Below are the code and all the weights of a small trained network. Each question names an input and a class and asks about switching units off, where a switched-off unit gives its printed mean instead of its output.

import numpy as np


def w(rows, s, z=0):
    codes = np.array(rows[::2]) - 128.0
    scale = np.full(codes.shape[1], s)
    scale[-1] = z or s
    return codes * scale


def f(y):
    return y / 2 * (1 + np.tanh(0.7978845608 * (y + 0.044715 * y**3)))


def log_softmax(a):
    a = a - a.max(-1, keepdims=True)
    return a - np.log(np.exp(a).sum(-1, keepdims=True))


def net(x, mask):
    res = np.array(x, float).reshape(1, 7) / 4 @ E
    y = f(res @ A[0][:, :-1].T + A[0][:, -1])
    res = res + np.where(mask, y, B[0][:, -1]) @ B[0][:, :-1]
    return log_softmax(res[-1] @ U[:, :-1].T + U[:, -1])


A, B = {}, {}
E = w([
[121,154,145,154,152,91,137,138,130,124],'x0',
[177,221,115,158,29,183,206,174,85,137],'x1',
[136,184,217,81,85,145,85,75,253,215],'x2',
[28,92,66,218,111,170,167,73,139,228],'x3',
[127,131,131,136,132,126,131,132,133,123],'x4',
[141,226,8,94,219,171,114,78,160,139],'x5',
[62,120,195,41,164,207,229,109,117,106],'x6',
],0.0069)
A[0] = w([
[84,48,246,127,95,85,167,161,83,164,87],'n0',
[140,47,215,161,47,91,111,160,124,117,46],'n1',
[105,47,96,96,197,95,104,129,102,123,4],'n2',
[1,110,87,229,102,150,146,96,163,226,85],'n3',
[229,140,182,64,156,108,71,183,137,35,41],'n4',
[120,70,91,113,159,118,143,118,90,87,141],'n5',
[51,131,184,53,159,172,235,114,129,107,190],'n6',
[184,116,91,159,94,79,93,137,163,152,55],'n7',
[97,123,146,64,182,144,195,116,127,117,105],'n8',
[131,146,200,110,124,138,109,100,223,168,115],'n9',
[168,181,137,107,76,140,146,134,116,90,135],'n10',
[120,231,19,69,242,150,145,110,183,150,140],'n11',
[124,145,163,131,135,130,155,69,128,81,109],'n12',
[91,41,178,89,251,94,30,84,188,135,38],'n13',
[223,172,174,31,144,101,82,129,103,74,84],'n14',
[104,112,102,179,138,135,158,108,115,201,46],'n15',
[179,244,129,153,53,167,220,142,77,170,93],'n16',
[171,91,67,146,171,135,178,162,20,55,152],'n17',
[151,138,182,100,147,144,148,101,176,161,102],'n18',
[188,123,65,194,83,78,13,123,143,142,100],'n19',
[173,186,181,92,78,144,83,115,236,185,51],'n20',
[161,194,80,98,188,146,108,122,135,113,87],'n21',
],0.0089,0.0014)
B[0] = w([
[173,124,131,129,108,171,118,53,102,83,208],'n0',
[162,123,135,134,110,166,128,58,82,91,205],'n1',
[127,163,121,118,75,101,136,150,128,134,171],'n2',
[90,59,113,119,156,108,186,107,149,165,223],'n3',
[96,57,104,129,148,131,169,88,161,177,227],'n4',
[109,166,124,141,133,115,133,153,121,121,168],'n5',
[163,124,143,141,219,139,61,184,160,153,231],'n6',
[150,125,130,111,173,146,85,153,134,118,166],'n7',
[152,134,132,134,164,147,80,140,153,137,185],'n8',
[98,175,114,129,150,100,146,147,75,99,205],'n9',
[126,113,115,135,96,116,130,143,158,147,169],'n10',
[176,97,167,139,89,168,127,46,77,70,244],'n11',
[125,127,109,124,137,134,99,130,120,156,142],'n12',
[151,154,107,134,1,109,124,188,170,149,229],'n13',
[93,77,127,141,152,119,179,109,161,175,222],'n14',
[115,112,137,108,137,105,167,110,155,149,164],'n15',
[154,135,113,127,23,100,88,173,179,139,219],'n16',
[57,202,126,104,153,89,152,145,89,116,218],'n17',
[108,153,119,133,146,121,126,158,117,112,173],'n18',
[161,148,171,125,209,181,69,174,160,138,205],'n19',
[64,180,109,116,159,93,161,144,66,98,226],'n20',
[148,97,139,138,102,148,129,86,94,109,181],'n21',
],0.018,0.011)
U = w([
[62,35,116,118,169,127,229,83,177,211,183],'0',
[175,109,169,138,101,192,131,41,50,51,7],'1',
[28,224,111,99,168,90,168,180,36,85,75],'2',
[146,155,103,125,1,112,114,196,191,155,191],'3',
[160,128,179,124,250,190,43,186,168,153,183],'4',
],0.0092,0.0012)

Each question gives the input, the list of numbers given to net, and the class t.
The units are the neurons (one row each of A and B). Each row of codes is followed by its name. A weight is (code - 128) times the scale printed after its matrix; where a second scale follows, it is the last column's (A, B and U).
mask holds one flag per neuron, in row order. A switched-off neuron (its flag False) gives its mean, the last column of its row in B, instead of its output. The means were averaged over made-up inputs and are rounded, as every weight is.
A unit's drop is (log p(t) with every unit on - log p(t) with that unit switched off) / (log p(t) with every unit on - log p(t) with every unit switched off).
The circuit of an input: a set's keep is (log p(t) with only the set's units on - log p(t) with every unit switched off) / (log p(t) with every unit on - log p(t) with every unit switched off). Starting from the 12 units with the biggest drops (on a tie, the unit counted first), units are removed one at a time, each time the one whose removal leaves the highest keep (on an exact tie, the one counted first), for as long as the keep stays at least 0.8.
units of the circuit, in order: the units of the circuit, biggest drop first
unit that matters most: the unit with the biggest drop
top k neurons: the k neurons with the biggest drops, biggest first
drop of u: that unit's drop, to one decimal
input [-8,-8,0,5,1,-5,-7], class 3: top 3 neurons -> [n13; n6; n2]
input [-6,-7,6,3,7,-4,-1], class 3: units of the circuit, in order -> [n13]
input [-8,8,4,3,7,3,7], class 3: top 2 neurons -> [n16; n19]
input [6,-3,-5,-2,1,0,-7], class 4: top 2 neurons -> [n19; n20]
input [8,-2,8,3,8,8,3], class 1: top 2 neurons -> [n11; n17]
input [1,4,5,3,8,-1,3], class 2: top 3 neurons -> [n13; n20; n9]
input [-5,-4,-5,3,3,-5,2], class 1: top 4 neurons -> [n0; n20; n1; n9]
input [-7,2,-4,-4,8,3,1], class 0: top 4 neurons -> [n20; n9; n4; n14]
input [7,6,-7,-1,0,2,-8], class 4: top 4 neurons -> [n19; n20; n7; n9]
input [5,4,-5,4,1,-6,-3], class 1: top 3 neurons -> [n0; n1; n20]
input [-6,-8,-3,-7,7,3,-7], class 3: top 3 neurons -> [n13; n2; n3]
input [-8,0,-3,-3,5,-3,3], class 0: top 4 neurons -> [n11; n19; n20; n9]
input [-3,6,0,-4,-1,-1,3], class 3: drop of n4 -> 0.0
input [-1,1,4,-6,6,1,6], class 0: drop of n14 -> 2.7
input [1,-7,4,-7,5,5,-1], class 0: drop of n4 -> 2.5
input [7,0,-5,-6,-7,-2,-6], class 0: unit that matters most -> n4
